Below are the code and all the weights of a small trained network. Each question names an input and a target symbol and asks about switching units off, where a switched-off unit gives its printed mean instead of its output.

import numpy as np


def w(rows, s, z=0):
    codes = np.array(rows[::2]) - 128.0
    scale = np.full(codes.shape[1], s)
    scale[-1] = z or s
    return codes * scale


def f(y):
    return y / 2 * (1 + np.tanh(0.7978845608 * (y + 0.044715 * y**3)))


def softmax(a):
    e = np.exp(a - a.max(-1, keepdims=True))
    return e / e.sum(-1, keepdims=True)


def log_softmax(a):
    a = a - a.max(-1, keepdims=True)
    return a - np.log(np.exp(a).sum(-1, keepdims=True))


def net(x, mask):
    ids = ['ΓΘΞΠΣΩαεζηλτψ'.index(c) for c in x.split()]
    T = len(ids)
    res = E[ids] + P[:T]
    r = res
    for j in range(2):
        rows = slice(4 * j, 4 * j + 4)
        q, k, v = (r @ M[0][rows].T for M in (Q, K, V))
        z = softmax(np.where(np.tri(T) > 0, q @ k.T / 4**0.5, -1e9)) @ v
        o = O[0][rows]
        res = res + np.where(mask[j], z, o[:, -1]) @ o[:, :-1]
    y = f(res @ A[0][:, :-1].T + A[0][:, -1])
    res = res + np.where(mask[2:26], y, B[0][:, -1]) @ B[0][:, :-1]
    return log_softmax(res[-1] @ U[:, :-1].T + U[:, -1])


Q, K, V, O, A, B = {}, {}, {}, {}, {}, {}
E = w([
[143,103,193],'Γ',
[97,69,33],'Θ',
[80,70,133],'Ξ',
[157,73,158],'Π',
[86,237,51],'Σ',
[163,70,160],'Ω',
[116,101,190],'α',
[136,96,173],'ε',
[230,186,153],'ζ',
[229,93,63],'η',
[139,140,217],'λ',
[206,29,4],'τ',
[82,84,168],'ψ',
],0.021)
P = w([
[170,1,226],'0',
[149,26,206],'1',
[137,51,193],'2',
[131,67,178],'3',
[123,81,167],'4',
[126,85,152],'5',
[128,89,141],'6',
[134,89,132],'7',
[137,87,128],'8',
[133,74,149],'9',
],0.0083)
Q[0] = w([
[130,61,195],'head 0',
[88,208,101],'head 0',
[128,232,81],'head 0',
[136,172,4],'head 0',
[96,72,91],'head 1',
[44,109,137],'head 1',
[135,187,190],'head 1',
[86,87,153],'head 1',
],0.013)
K[0] = w([
[164,191,11],'head 0',
[42,2,228],'head 0',
[212,50,246],'head 0',
[108,33,194],'head 0',
[81,233,6],'head 1',
[235,104,145],'head 1',
[68,17,209],'head 1',
[59,135,143],'head 1',
],0.0089)
V[0] = w([
[5,184,206],'head 0',
[107,78,187],'head 0',
[75,58,73],'head 0',
[73,83,78],'head 0',
[143,180,145],'head 1',
[135,146,119],'head 1',
[109,143,170],'head 1',
[139,62,140],'head 1',
],0.014)
O[0] = w([
[141,72,215,7],'head 0',
[84,40,161,153],'head 0',
[54,1,28,167],'head 0',
[142,64,108,144],'head 0',
[139,60,152,89],'head 1',
[108,104,158,107],'head 1',
[122,127,32,130],'head 1',
[210,173,174,206],'head 1',
],0.0063,0.017)
A[0] = w([
[73,98,201,123],'neuron 0',
[18,88,167,110],'neuron 1',
[168,189,94,115],'neuron 2',
[44,30,124,46],'neuron 3',
[127,118,112,106],'neuron 4',
[97,145,145,132],'neuron 5',
[155,112,222,115],'neuron 6',
[96,89,64,147],'neuron 7',
[233,243,214,132],'neuron 8',
[93,194,66,150],'neuron 9',
[26,149,89,136],'neuron 10',
[149,170,221,125],'neuron 11',
[50,138,207,162],'neuron 12',
[63,81,191,2],'neuron 13',
[80,173,163,128],'neuron 14',
[116,116,218,113],'neuron 15',
[65,225,145,90],'neuron 16',
[61,179,114,153],'neuron 17',
[205,60,163,110],'neuron 18',
[2,105,168,108],'neuron 19',
[145,132,61,103],'neuron 20',
[187,213,200,115],'neuron 21',
[38,214,245,122],'neuron 22',
[91,162,146,143],'neuron 23',
],0.0099,0.009)
B[0] = w([
[107,113,169,197],'neuron 0',
[201,254,137,175],'neuron 1',
[104,116,183,197],'neuron 2',
[95,159,199,201],'neuron 3',
[133,138,169,135],'neuron 4',
[84,142,91,125],'neuron 5',
[168,152,156,233],'neuron 6',
[57,96,175,251],'neuron 7',
[59,113,114,255],'neuron 8',
[170,57,154,234],'neuron 9',
[178,88,100,188],'neuron 10',
[116,92,145,212],'neuron 11',
[95,188,149,190],'neuron 12',
[97,211,96,155],'neuron 13',
[96,141,82,135],'neuron 14',
[122,171,150,209],'neuron 15',
[167,82,128,148],'neuron 16',
[220,159,78,152],'neuron 17',
[158,129,27,221],'neuron 18',
[196,216,73,162],'neuron 19',
[122,198,153,221],'neuron 20',
[73,124,85,206],'neuron 21',
[180,114,110,188],'neuron 22',
[165,176,115,130],'neuron 23',
],0.0068,0.009)
U = w([
[128,85,204,105],'Γ',
[39,45,184,247],'Θ',
[55,141,145,71],'Ξ',
[198,42,177,70],'Π',
[122,99,108,29],'Σ',
[224,20,181,22],'Ω',
[196,162,191,147],'α',
[146,91,176,107],'ε',
[10,248,47,127],'ζ',
[200,242,6,238],'η',
[39,131,208,2],'λ',
[100,110,2,76],'τ',
[97,240,130,56],'ψ',
],0.0091,0.0045)

Each question gives the input, a string of symbols that net reads in full, and the target symbol t.
The units are the heads (4 rows each of Q, K, V and O) and the neurons (one row each of A and B). Each row of codes is followed by its name. A weight is (code - 128) times the scale printed after its matrix; where a second scale follows, it is the last column's (O, A, B and U).
mask holds one flag per unit, heads first, then neurons. A switched-off unit (its flag False) gives its mean, the last column of its rows in O or B, instead of its output. The means were averaged over made-up inputs and are rounded, as every weight is.
A unit's drop is (log p(t) with every unit on - log p(t) with that unit switched off) / (log p(t) with every unit on - log p(t) with every unit switched off).
The circuit of an input: a set's keep is (log p(t) with only the set's units on - log p(t) with every unit switched off) / (log p(t) with every unit on - log p(t) with every unit switched off). Starting from the 12 units with the biggest drops (on a tie, the unit counted first), units are removed one at a time, each time the one whose removal leaves the highest keep (on an exact tie, the one counted first), for as long as the keep stays at least 0.8.
circuit, biggest first: the units of the circuit, biggest drop first
top k neurons: the k neurons with the biggest drops, biggest first
heads that matter: for each layer, one digit per head in row order, 1 if its drop is at least 0.15 and else 0, layers parted by /
drop when u is switched off: that unit's drop, to one decimal
input λ Ω ζ Ω, target ζ: heads that matter -> 10
input Γ α η ζ ζ ε, target ζ: circuit, biggest first -> [head 0; neuron 8]
input η λ ε, target η: heads that matter -> 10
input α ψ ψ ψ Ω α Γ Ω Θ Γ, target Θ: circuit, biggest first -> [head 0; neuron 7]
input η η ψ ε Ξ, target η: top neuron -> [neuron 17]
input λ Θ Ω Ξ Γ ε, target Θ: circuit, biggest first -> [head 0; neuron 7]
input α Θ α Π, target Θ: heads that matter -> 10
input ψ ψ λ, target λ: top 2 neurons -> [neuron 8; neuron 11]
input η ζ λ, target ζ: top 2 neurons -> [neuron 8; neuron 21]
input η ε λ ψ, target η: circuit, biggest first -> [head 0; neuron 17]
input α α η Γ α α ε λ, target η: top 2 neurons -> [neuron 17; neuron 7]
input λ ψ Π Γ ε λ η ζ, target ζ: circuit, biggest first -> [neuron 8; neuron 21; head 0]
input ψ Ω Ω Ω ψ α η ζ α ζ, target ζ: circuit, biggest first -> [neuron 8; head 0]
input Θ Θ ψ τ η α, target η: circuit, biggest first -> [head 0]
input Γ ψ Σ α Θ Ω η, target τ: heads that matter -> 01
input ψ α η Θ Σ ψ, target α: heads that matter -> 11
input λ Π ζ α ζ α Γ, target ζ: top 3 neurons -> [neuron 8; neuron 21; neuron 14]
input α Ω Γ λ α α α λ, target λ: top 2 neurons -> [neuron 8; neuron 12]
input ψ η Ω τ λ Ω Ξ, target τ: heads that matter -> 10
input λ α ζ Γ, target ζ: top neuron -> [neuron 8]
input ψ Ω α ψ η Θ, target Θ: top 2 neurons -> [neuron 7; neuron 3]
input ε λ α Ω ψ, target ψ: top 2 neurons -> [neuron 1; neuron 19]
input λ Ω α Ω Π ψ Ω, target Ω: drop when neuron 21 is switched off -> 0.2
input Ω α α α ψ ζ Γ ε Ω, target ζ: drop when neuron 21 is switched off -> 0.6
input ζ λ Π ε α, target ζ: drop when neuron 8 is switched off -> 0.9
input Π η α Ω, target η: drop when neuron 7 is switched off -> 0.1
input Π ψ λ η Σ ψ, target α: top neuron -> [neuron 8]
